Below is a small trained network, with its code and all its weights. Each question gives an input and a class and asks what happens when units are switched off, that is, made to give their printed mean instead of their output.

import numpy as np


def w(rows, s, z=0):
    codes = np.array(rows[::2]) - 128.0
    scale = np.full(codes.shape[1], s)
    scale[-1] = z or s
    return codes * scale


def f(y):
    return y / 2 * (1 + np.tanh(0.7978845608 * (y + 0.044715 * y**3)))


def log_softmax(a):
    a = a - a.max(-1, keepdims=True)
    return a - np.log(np.exp(a).sum(-1, keepdims=True))


def net(x, mask):
    res = np.array(x, float).reshape(1, 7) / 4 @ E
    y = f(res @ A[0][:, :-1].T + A[0][:, -1])
    res = res + np.where(mask, y, B[0][:, -1]) @ B[0][:, :-1]
    return log_softmax(res[-1] @ U[:, :-1].T + U[:, -1])


A, B = {}, {}
E = w([
[4,187,111,39,56,196],'x0',
[140,33,174,98,17,118],'x1',
[131,74,142,129,114,48],'x2',
[89,255,140,208,50,42],'x3',
[248,87,169,81,152,98],'x4',
[126,247,2,170,106,118],'x5',
[107,81,52,15,183,8],'x6',
],0.0033)
A[0] = w([
[231,233,82,193,131,88,142],'neuron 1',
[110,119,131,121,133,163,134],'neuron 2',
[178,38,95,36,119,66,158],'neuron 3',
[128,128,128,129,128,129,139],'neuron 4',
[199,90,31,107,214,204,120],'neuron 5',
[143,104,118,110,137,112,119],'neuron 6',
[128,123,128,136,125,129,163],'neuron 7',
[128,128,128,126,128,129,110],'neuron 8',
[43,117,78,198,192,132,183],'neuron 9',
[128,127,125,123,127,128,100],'neuron 10',
[126,115,126,143,122,135,169],'neuron 11',
[130,122,132,150,125,114,254],'neuron 12',
[128,124,122,125,122,125,123],'neuron 13',
[141,160,189,151,153,100,207],'neuron 14',
[68,243,38,144,61,140,169],'neuron 15',
[170,87,181,67,55,232,174],'neuron 16',
[129,129,132,135,130,128,150],'neuron 17',
[128,130,127,123,130,131,76],'neuron 18',
[112,153,82,123,60,139,148],'neuron 19',
[98,136,130,97,149,160,82],'neuron 20',
[126,129,128,127,129,132,119],'neuron 21',
[164,54,124,254,60,103,181],'neuron 22',
[128,127,128,130,127,127,156],'neuron 23',
[127,127,128,131,128,131,141],'neuron 24',
],0.013,0.0027)
B[0] = w([
[207,137,137,142,154,212,202],'neuron 1',
[124,150,118,123,109,148,134],'neuron 2',
[103,125,126,135,155,4,200],'neuron 3',
[131,129,128,128,128,128,130],'neuron 4',
[114,131,141,140,250,148,180],'neuron 5',
[115,131,125,120,137,104,135],'neuron 6',
[145,134,124,123,132,125,134],'neuron 7',
[124,128,128,126,127,130,125],'neuron 8',
[162,135,131,124,62,138,168],'neuron 9',
[118,127,131,128,125,129,124],'neuron 10',
[154,141,121,112,133,126,136],'neuron 11',
[184,134,130,133,146,114,154],'neuron 12',
[125,127,136,134,126,121,128],'neuron 13',
[190,118,114,134,177,124,152],'neuron 14',
[156,98,123,114,44,36,255],'neuron 15',
[210,133,120,135,51,154,191],'neuron 16',
[141,130,124,119,135,130,132],'neuron 17',
[114,126,127,121,124,135,121],'neuron 18',
[131,111,139,125,116,78,168],'neuron 19',
[87,139,129,154,93,163,133],'neuron 20',
[123,129,126,127,125,132,127],'neuron 21',
[185,144,124,121,60,202,190],'neuron 22',
[134,128,129,131,129,126,132],'neuron 23',
[132,131,126,125,129,129,130],'neuron 24',
],0.028,0.0093)
U = w([
[65,115,128,127,207,107,121],'0',
[44,151,130,120,140,198,3],'1',
[129,103,117,111,72,95,147],'2',
[162,164,139,148,135,255,177],'3',
],0.0079,0.0025)

Each question gives the input, the list of numbers given to net, and the class t.
The units are the neurons (one row each of A and B). Each row of codes is followed by its name. A weight is (code - 128) times the scale printed after its matrix; where a second scale follows, it is the last column's (A, B and U).
mask holds one flag per neuron, in row order. A switched-off neuron (its flag False) gives its mean, the last column of its row in B, instead of its output. The means were averaged over made-up inputs and are rounded, as every weight is.
A unit's drop is (log p(t) with every unit on - log p(t) with that unit switched off) / (log p(t) with every unit on - log p(t) with every unit switched off).
The circuit of an input: a set's keep is (log p(t) with only the set's units on - log p(t) with every unit switched off) / (log p(t) with every unit on - log p(t) with every unit switched off). Starting from the 12 units with the biggest drops (on a tie, the unit counted first), units are removed one at a time, each time the one whose removal leaves the highest keep (on an exact tie, the one counted first), for as long as the keep stays at least 0.8.
units of the circuit, in order: the units of the circuit, biggest drop first
unit that matters most: the unit with the biggest drop
top k neurons: the k neurons with the biggest drops, biggest first
drop of u: that unit's drop, to one decimal
input [3,-5,1,7,8,3,-2], class 3: unit that matters most	neuron 1
input [0,2,5,-1,-3,-6,4], class 0: units of the circuit, in order	neuron 15; neuron 3
input [-8,2,-6,3,-2,-6,4], class 0: top 4 neurons	neuron 15; neuron 16; neuron 1; neuron 9
input [-3,-3,-7,6,1,5,-8], class 3: top 2 neurons	neuron 1; neuron 3
input [8,0,1,-1,0,-4,-2], class 3: top 2 neurons	neuron 15; neuron 3
input [-3,2,4,8,-6,0,-6], class 3: top 3 neurons	neuron 22; neuron 1; neuron 3
input [-2,-1,5,-8,7,-3,-2], class 0: top 2 neurons	neuron 5; neuron 3
input [-3,6,-8,5,-2,1,-2], class 3: top 2 neurons	neuron 3; neuron 22
input [-2,-2,-4,0,-4,-2,7], class 0: top 3 neurons	neuron 15; neuron 16; neuron 22
input [-3,-4,4,-1,3,-5,-5], class 3: drop of neuron 15	0.4
input [-7,-7,-3,6,-6,-3,-3], class 3: drop of neuron 1	0.1
input [1,-1,5,7,6,-5,7], class 0: drop of neuron 15	0.2
input [2,-2,-2,7,8,-5,-1], class 3: drop of neuron 15	0.7
